Below is a small trained network, with its code and all its weights. Each question gives an input and a class and asks what happens when units are switched off, that is, made to give their printed mean instead of their output.

import numpy as np


def w(rows, s, z=0):
    codes = np.array(rows[::2]) - 128.0
    scale = np.full(codes.shape[1], s)
    scale[-1] = z or s
    return codes * scale


def f(y):
    return np.maximum(y, 0)


def log_softmax(a):
    a = a - a.max(-1, keepdims=True)
    return a - np.log(np.exp(a).sum(-1, keepdims=True))


def net(x, mask):
    res = np.array(x, float).reshape(1, 4) / 4 @ E
    y = f(res @ A[0][:, :-1].T + A[0][:, -1])
    res = res + np.where(mask, y, B[0][:, -1]) @ B[0][:, :-1]
    return log_softmax(res[-1] @ U[:, :-1].T + U[:, -1])


A, B = {}, {}
E = w([
[197,197,58,175,231,110,132,163],'x0',
[140,188,2,95,128,165,33,17],'x1',
[138,120,197,234,163,210,158,50],'x2',
[41,122,81,177,136,72,91,113],'x3',
],0.0089)
A[0] = w([
[210,161,189,45,25,138,161,145,252],'n0',
[159,98,254,181,100,160,126,61,128],'n1',
[254,159,170,90,169,108,122,184,182],'n2',
[44,127,55,108,184,29,151,170,253],'n3',
[73,80,205,135,71,156,196,111,187],'n4',
[144,212,74,154,225,144,188,120,155],'n5',
[132,190,81,96,137,147,75,114,115],'n6',
[159,77,14,108,153,142,64,96,142],'n7',
[189,174,129,234,121,237,107,182,183],'n8',
[71,165,95,51,167,81,36,105,203],'n9',
[191,164,175,50,233,169,210,159,219],'n10',
[74,118,61,133,110,122,85,88,115],'n11',
[122,56,121,35,83,89,33,33,180],'n12',
[117,191,123,216,199,169,88,123,125],'n13',
[168,166,119,81,133,145,131,130,101],'n14',
],0.0092,0.0035)
B[0] = w([
[118,127,2,170,120,176,158,108,238],'n0',
[183,122,206,166,114,224,150,83,241],'n1',
[50,34,56,163,134,87,190,168,206],'n2',
[118,212,188,227,42,50,100,202,233],'n3',
[156,105,148,73,19,178,149,102,249],'n4',
[63,159,115,172,136,190,52,180,210],'n5',
[174,154,97,132,209,56,85,63,199],'n6',
[216,154,96,151,175,85,77,121,220],'n7',
[89,84,82,93,125,205,86,84,205],'n8',
[202,98,57,133,118,15,106,184,234],'n9',
[35,67,81,162,175,125,203,126,221],'n10',
[200,158,85,118,129,136,96,130,195],'n11',
[152,123,87,105,43,94,94,101,243],'n12',
[118,134,174,185,164,176,57,92,196],'n13',
[141,131,89,121,143,35,153,50,161],'n14',
],0.0084,0.011)
U = w([
[149,179,167,2,177,169,150,157,2],'0',
[221,163,46,78,196,48,123,40,72],'1',
[106,149,96,124,182,230,85,137,170],'2',
[110,203,153,179,144,74,163,217,120],'3',
[88,39,70,101,161,176,254,134,86],'4',
[155,124,103,92,63,157,123,129,178],'5',
[189,133,233,118,99,236,243,31,93],'6',
],0.0082,0.0038)

Each question gives the input, the list of numbers given to net, and the class t.
The units are the neurons (one row each of A and B). Each row of codes is followed by its name. A weight is (code - 128) times the scale printed after its matrix; where a second scale follows, it is the last column's (A, B and U).
mask holds one flag per neuron, in row order. A switched-off neuron (its flag False) gives its mean, the last column of its row in B, instead of its output. The means were averaged over made-up inputs and are rounded, as every weight is.
A unit's drop is (log p(t) with every unit on - log p(t) with that unit switched off) / (log p(t) with every unit on - log p(t) with every unit switched off).
The circuit of an input: a set's keep is (log p(t) with only the set's units on - log p(t) with every unit switched off) / (log p(t) with every unit on - log p(t) with every unit switched off). Starting from the 12 units with the biggest drops (on a tie, the unit counted first), units are removed one at a time, each time the one whose removal leaves the highest keep (on an exact tie, the one counted first), for as long as the keep stays at least 0.8.
units of the circuit, in order: the units of the circuit, biggest drop first
unit that matters most: the unit with the biggest drop
k most important neurons: the k neurons with the biggest drops, biggest first
drop when u is switched off: that unit's drop, to one decimal
input [1,0,4,3], class 2: unit that matters most : n4
input [1,-3,2,6], class 3: units of the circuit, in order : (n3 n8)
input [2,-8,1,3], class 6: units of the circuit, in order : (n9 n4)
input [-5,1,-1,-6], class 4: units of the circuit, in order : (n0 n3)
input [-1,-4,2,-4], class 4: 3 most important neurons : (n10 n2 n0)
input [1,-7,4,-1], class 6: 2 most important neurons : (n1 n4)
input [0,-6,3,-2], class 6: 3 most important neurons : (n1 n4 n9)
input [4,-1,5,-1], class 2: 2 most important neurons : (n5 n13)
input [-7,-4,-3,-7], class 4: 2 most important neurons : (n0 n10)
input [-2,-4,0,-1], class 6: 2 most important neurons : (n9 n4)
input [5,-7,-2,-1], class 4: drop when n2 is switched off : 0.3
input [4,6,7,-1], class 2: drop when n5 is switched off : 0.1
input [6,-4,5,-2], class 4: drop when n13 is switched off : -0.1
input [8,3,1,-4], class 2: drop when n5 is switched off : 0.9
input [3,-5,8,4], class 6: unit that matters most : n1
